Below are the code and all the weights of a small trained network. Each question names an input and a class and asks about switching units off, where a switched-off unit gives its printed mean instead of its output.

import numpy as np


def w(rows, s, z=0):
    codes = np.array(rows[::2]) - 128.0
    scale = np.full(codes.shape[1], s)
    scale[-1] = z or s
    return codes * scale


def f(y):
    return np.maximum(y, 0)


def log_softmax(a):
    a = a - a.max(-1, keepdims=True)
    return a - np.log(np.exp(a).sum(-1, keepdims=True))


def net(x, mask):
    res = np.array(x, float).reshape(1, 7) / 4 @ E
    y = f(res @ A[0][:, :-1].T + A[0][:, -1])
    res = res + np.where(mask, y, B[0][:, -1]) @ B[0][:, :-1]
    return log_softmax(res[-1] @ U[:, :-1].T + U[:, -1])


A, B = {}, {}
E = w([
[124,132,120,124,139,124],'x0',
[129,131,103,124,140,134],'x1',
[127,130,109,125,137,133],'x2',
[126,131,129,124,135,126],'x3',
[205,238,142,70,92,154],'x4',
[88,187,140,219,145,144],'x5',
[9,127,117,100,85,188],'x6',
],0.015)
A[0] = w([
[167,44,120,52,139,97,115],'n1',
[90,80,90,64,69,31,102],'n2',
[75,2,122,182,175,102,77],'n3',
[253,82,117,180,189,40,2],'n4',
[106,173,133,253,170,132,125],'n5',
[140,71,116,161,161,106,67],'n6',
],0.01,0.0046)
B[0] = w([
[150,125,32,237,44,2,203],'n1',
[78,82,118,102,59,86,182],'n2',
[203,223,215,56,204,157,254],'n3',
[41,62,128,73,199,233,241],'n4',
[114,98,32,204,21,45,221],'n5',
[172,180,140,62,91,77,175],'n6',
],0.0094,0.015)
U = w([
[142,111,66,213,101,34,17],'0',
[245,247,144,96,154,135,122],'1',
[3,58,120,131,153,212,252],'2',
],0.013,0.0035)

Each question gives the input, the list of numbers given to net, and the class t.
The units are the neurons (one row each of A and B). Each row of codes is followed by its name. A weight is (code - 128) times the scale printed after its matrix; where a second scale follows, it is the last column's (A, B and U).
mask holds one flag per neuron, in row order. A switched-off neuron (its flag False) gives its mean, the last column of its row in B, instead of its output. The means were averaged over made-up inputs and are rounded, as every weight is.
A unit's drop is (log p(t) with every unit on - log p(t) with that unit switched off) / (log p(t) with every unit on - log p(t) with every unit switched off).
The circuit of an input: a set's keep is (log p(t) with only the set's units on - log p(t) with every unit switched off) / (log p(t) with every unit on - log p(t) with every unit switched off). Starting from all 6 units, units are removed one at a time, each time the one whose removal leaves the highest keep (on an exact tie, the one counted first), for as long as the keep stays at least 0.8.
units of the circuit, in order: the units of the circuit, biggest drop first
unit that matters most: the unit with the biggest drop
k most important neurons: the k neurons with the biggest drops, biggest first
drop of u: that unit's drop, to one decimal
input [5,4,6,-3,-3,5,-7], class 2: 2 most important neurons	n4, n1
input [6,4,3,-1,6,7,7], class 0: unit that matters most	n4
input [-8,-7,-1,7,1,5,-3], class 0: 2 most important neurons	n3, n5
input [3,1,1,7,5,4,-7], class 2: 2 most important neurons	n4, n3
input [-4,5,2,3,-5,2,2], class 1: 2 most important neurons	n3, n4
input [0,1,4,7,2,5,3], class 0: units of the circuit, in order	n4, n3
input [-1,1,5,-2,4,5,-4], class 0: 2 most important neurons	n3, n5
input [-6,-6,-3,-3,-7,5,3], class 1: 2 most important neurons	n3, n1
input [-7,2,1,5,6,-7,0], class 0: 2 most important neurons	n3, n1
input [-5,-3,3,7,-8,7,-7], class 1: 3 most important neurons	n3, n6, n1
input [-7,-2,2,-4,6,-7,0], class 0: 2 most important neurons	n3, n1
input [-6,4,-4,4,-8,-6,-4], class 1: 3 most important neurons	n3, n5, n6
input [1,-1,1,2,-6,-6,6], class 0: 3 most important neurons	n1, n4, n2
input [0,1,-2,3,-4,6,5], class 0: units of the circuit, in order	n4
input [4,-6,-7,0,-3,-2,-5], class 2: drop of n4	1.5
input [-1,2,-5,-5,-3,-4,-8], class 2: drop of n4	2.1
input [4,8,4,3,-7,6,-3], class 1: drop of n3	1.6
